Here is a tiny trained network, its code and every weight. The questions are about switching its units off for an input and a target symbol, where a switched-off unit gives its printed mean instead of its output.

import numpy as np


def w(rows, s, z=0):
    codes = np.array(rows[::2]) - 128.0
    scale = np.full(codes.shape[1], s)
    scale[-1] = z or s
    return codes * scale


def norm(h):
    return h / np.sqrt((h * h).mean(-1, keepdims=True) + 1e-5)


def f(y):
    return y / 2 * (1 + np.tanh(0.7978845608 * (y + 0.044715 * y**3)))


def softmax(a):
    e = np.exp(a - a.max(-1, keepdims=True))
    return e / e.sum(-1, keepdims=True)


def log_softmax(a):
    a = a - a.max(-1, keepdims=True)
    return a - np.log(np.exp(a).sum(-1, keepdims=True))


def net(x, mask):
    ids = ['αγθμξπσψω'.index(c) for c in x.split()]
    T = len(ids)
    res = E[ids] + P[:T]
    u = 0
    for l in range(3):
        q, k, v = (norm(res) @ M[l].T for M in (Q, K, V))
        z = softmax(np.where(np.tri(T) > 0, q @ k.T / 2**0.5, -1e9)) @ v
        res = res + np.where(mask[u], z, O[l][:, -1]) @ O[l][:, :-1]
        u += 1
        y = f(norm(res) @ A[l][:, :-1].T + A[l][:, -1])
        res = res + np.where(mask[u : u + 8], y, B[l][:, -1]) @ B[l][:, :-1]
        u += 8
    return log_softmax(norm(res)[-1] @ U[:, :-1].T + U[:, -1])


Q, K, V, O, A, B = {}, {}, {}, {}, {}, {}
E = w([
[186,67,109,214,10,80,125],'α',
[117,159,114,162,105,145,134],'γ',
[133,166,95,148,92,145,96],'θ',
[136,93,133,141,144,154,75],'μ',
[84,55,60,29,149,97,105],'ξ',
[124,91,145,155,159,150,130],'π',
[136,158,107,152,116,140,158],'σ',
[135,171,96,149,98,145,127],'ψ',
[108,144,129,167,119,141,132],'ω',
],0.012)
P = w([
[169,164,123,142,161,62,97],'0',
[127,137,119,93,170,184,126],'1',
[90,156,67,167,196,58,111],'2',
[92,110,57,149,151,153,159],'3',
[96,117,154,175,83,234,184],'4',
[87,159,131,71,174,119,130],'5',
[132,161,206,87,105,186,137],'6',
[188,148,211,121,101,58,106],'7',
[32,255,110,207,39,192,52],'8',
[127,127,160,179,94,83,126],'9',
[82,88,55,151,129,114,130],'10',
],0.0083)
Q[0] = w([
[109,41,2,211,108,95,141],'L0H0',
[217,96,199,207,43,83,134],'L0H0',
],0.0092)
K[0] = w([
[198,174,255,43,108,79,107],'L0H0',
[144,102,179,104,55,226,159],'L0H0',
],0.01)
V[0] = w([
[148,69,128,131,94,146,1],'L0H0',
[144,187,76,133,86,149,97],'L0H0',
],0.008)
O[0] = w([
[106,193,255,86,149,65,112,184],'L0H0',
[12,42,165,114,64,147,166,255],'L0H0',
],0.0083,0.0035)
A[0] = w([
[158,155,76,187,172,254,105,190],'L0N0',
[85,236,87,100,32,121,120,118],'L0N1',
[109,97,181,158,195,208,9,212],'L0N2',
[120,183,109,160,217,199,106,249],'L0N3',
[150,98,177,189,85,117,86,253],'L0N4',
[123,194,168,131,159,202,186,231],'L0N5',
[58,126,70,165,119,167,92,169],'L0N6',
[185,83,12,81,139,56,108,185],'L0N7',
],0.0069,0.0031)
B[0] = w([
[184,193,50,162,184,110,53,192],'L0N0',
[159,91,130,104,125,46,214,227],'L0N1',
[168,159,154,112,77,90,236,197],'L0N2',
[130,45,141,253,107,193,100,189],'L0N3',
[91,239,75,201,150,208,164,247],'L0N4',
[165,182,214,121,98,37,136,192],'L0N5',
[140,155,165,144,171,158,209,255],'L0N6',
[69,169,217,89,104,194,40,179],'L0N7',
],0.0059,0.0044)
Q[1] = w([
[140,254,172,199,21,108,75],'L1H0',
[146,229,148,63,234,182,240],'L1H0',
],0.0047)
K[1] = w([
[251,13,142,130,83,165,127],'L1H0',
[143,234,118,244,14,74,254],'L1H0',
],0.0054)
V[1] = w([
[82,107,177,238,123,146,118],'L1H0',
[214,3,151,92,191,153,129],'L1H0',
],0.0054)
O[1] = w([
[225,147,119,83,218,182,245,230],'L1H0',
[37,253,194,177,6,120,181,2],'L1H0',
],0.0042,0.0052)
A[1] = w([
[122,118,213,69,156,45,83,75],'L1N0',
[129,130,161,84,144,186,141,223],'L1N1',
[206,99,190,213,3,148,151,186],'L1N2',
[121,15,67,166,121,166,179,155],'L1N3',
[114,154,136,164,43,186,68,19],'L1N4',
[104,120,79,108,176,40,93,89],'L1N5',
[47,143,163,55,75,142,135,254],'L1N6',
[97,102,122,52,221,163,3,199],'L1N7',
],0.0075,0.0027)
B[1] = w([
[158,148,149,126,48,231,116,169],'L1N0',
[112,142,129,115,110,43,142,184],'L1N1',
[68,144,47,175,127,67,118,246],'L1N2',
[145,130,154,110,47,125,87,253],'L1N3',
[90,114,97,109,39,43,135,122],'L1N4',
[133,96,184,200,112,114,122,132],'L1N5',
[93,113,84,147,217,66,69,203],'L1N6',
[3,177,111,141,140,61,164,189],'L1N7',
],0.0078,0.0054)
Q[2] = w([
[194,68,211,118,82,156,60],'L2H0',
[70,165,93,40,53,151,255],'L2H0',
],0.006)
K[2] = w([
[176,46,213,246,89,172,111],'L2H0',
[172,32,3,82,117,79,190],'L2H0',
],0.0059)
V[2] = w([
[163,41,191,254,140,132,125],'L2H0',
[69,185,195,174,85,148,210],'L2H0',
],0.0053)
O[2] = w([
[66,255,55,145,130,140,174,116],'L2H0',
[146,187,143,152,78,197,153,251],'L2H0',
],0.0092,0.0021)
A[2] = w([
[218,115,166,232,66,66,92,98],'L2N0',
[191,167,75,127,174,209,233,61],'L2N1',
[3,75,112,91,194,36,43,169],'L2N2',
[39,140,168,230,19,113,144,3],'L2N3',
[27,39,29,91,118,153,135,200],'L2N4',
[153,143,16,174,198,213,84,43],'L2N5',
[122,163,136,154,149,120,179,153],'L2N6',
[177,53,86,116,98,102,107,35],'L2N7',
],0.0065,0.0036)
B[2] = w([
[139,19,91,139,146,101,139,183],'L2N0',
[67,71,100,48,179,126,125,204],'L2N1',
[1,156,90,57,192,127,23,254],'L2N2',
[77,96,53,132,107,71,116,197],'L2N3',
[147,159,227,173,82,114,80,234],'L2N4',
[152,162,194,159,134,189,16,164],'L2N5',
[187,95,127,102,151,66,115,189],'L2N6',
[87,118,111,154,81,179,203,111],'L2N7',
],0.0069,0.0056)
U = w([
[163,135,152,66,187,55,249,96],'α',
[95,91,81,84,46,191,226,95],'γ',
[51,113,139,105,137,60,85,174],'θ',
[191,255,206,165,74,77,160,132],'μ',
[224,10,156,168,153,33,122,134],'ξ',
[226,223,107,216,217,89,47,2],'π',
[163,155,108,197,53,219,67,122],'σ',
[120,90,196,156,3,103,172,115],'ψ',
[166,127,63,99,205,204,152,111],'ω',
],0.0082,0.0049)

Each question gives the input, a string of symbols that net reads in full, and the target symbol t.
The units are the heads (2 rows each of Q, K, V and O) and the neurons (one row each of A and B). Each row of codes is followed by its name. A weight is (code - 128) times the scale printed after its matrix; where a second scale follows, it is the last column's (O, A, B and U).
mask holds one flag per unit, layer by layer, with each layer's heads first. A switched-off unit (its flag False) gives its mean, the last column of its rows in O or B, instead of its output. The means were averaged over made-up inputs and are rounded, as every weight is.
A unit's drop is (log p(t) with every unit on - log p(t) with that unit switched off) / (log p(t) with every unit on - log p(t) with every unit switched off).
The circuit of an input: a set's keep is (log p(t) with only the set's units on - log p(t) with every unit switched off) / (log p(t) with every unit on - log p(t) with every unit switched off). Starting from the 12 units with the biggest drops (on a tie, the unit counted first), units are removed one at a time, each time the one whose removal leaves the highest keep (on an exact tie, the one counted first), for as long as the keep stays at least 0.8.
circuit, biggest first: the units of the circuit, biggest drop first
most important unit: the unit with the biggest drop
top k neurons: the k neurons with the biggest drops, biggest first
k most important neurons of layer l: the k neurons of layer l with the biggest drops, biggest first
input ω ω θ θ, target ω: circuit, biggest first -> [L1N2 L1H0]
input π γ μ, target π: circuit, biggest first -> [L0H0]
input ω σ ξ σ, target ω: top 3 neurons -> [L0N6 L0N0 L2N1]
input α ξ σ μ, target α: circuit, biggest first -> [L0H0 L0N2]
input γ σ σ γ ψ ψ, target σ: circuit, biggest first -> [L0H0 L2N5]
input μ μ π α π, target μ: circuit, biggest first -> [L0N5 L0H0]
input θ γ σ μ σ α ω, target μ: top 2 neurons -> [L0N5 L1N0]
input ξ ξ π, target ξ: top 4 neurons -> [L1N7 L0N2 L0N7 L0N3]
input ξ θ α θ π σ θ ω ξ μ γ, target ω: top 2 neurons -> [L0N6 L2N1]
input γ γ γ σ ξ π ξ γ, target ξ: 3 most important neurons of layer 2 -> [L2N2 L2N0 L2N6]
input ω σ ψ θ, target ω: circuit, biggest first -> [L0N6 L1H0]
input ψ γ μ, target ψ: 3 most important neurons of layer 0 -> [L0N3 L0N2 L0N6]
input ω σ γ θ γ σ, target γ: circuit, biggest first -> [L0H0 L2N2]
input γ ξ θ γ σ θ μ π, target σ: circuit, biggest first -> [L0H0 L0N4 L1N3]
input ξ α γ α ξ θ π ψ α π, target π: most important unit -> L0H0
input ω ξ ω π ψ, target ξ: top 2 neurons -> [L0N5 L1N2]
input ψ ψ α σ μ ω, target α: top 2 neurons -> [L0N6 L1N2]
input ξ π σ α ψ, target π: circuit, biggest first -> [L0N0 L0H0]
input γ ψ θ, target γ: top 2 neurons -> [L1N6 L0N6]
input μ ξ ξ θ σ ξ ξ α ξ γ, target ξ: 2 most important neurons of layer 2 -> [L2N2 L2N0]
input ξ γ ω, target ξ: most important unit -> L0N7
input μ α π θ σ, target α: 2 most important neurons of layer 0 -> [L0N5 L0N4]
input γ ξ γ θ μ, target ξ: 3 most important neurons of layer 1 -> [L1N2 L1N7 L1N3]
input ψ π σ θ α θ ω μ, target α: 3 most important neurons of layer 0 -> [L0N4 L0N3 L0N0]
input σ ω γ, target σ: 2 most important neurons of layer 1 -> [L1N3 L1N6]
input α θ σ γ ω γ γ, target γ: 2 most important neurons of layer 0 -> [L0N6 L0N0]
input ξ ξ ψ θ π γ γ σ σ ψ μ, target σ: top 3 neurons -> [L0N6 L0N0 L0N2]
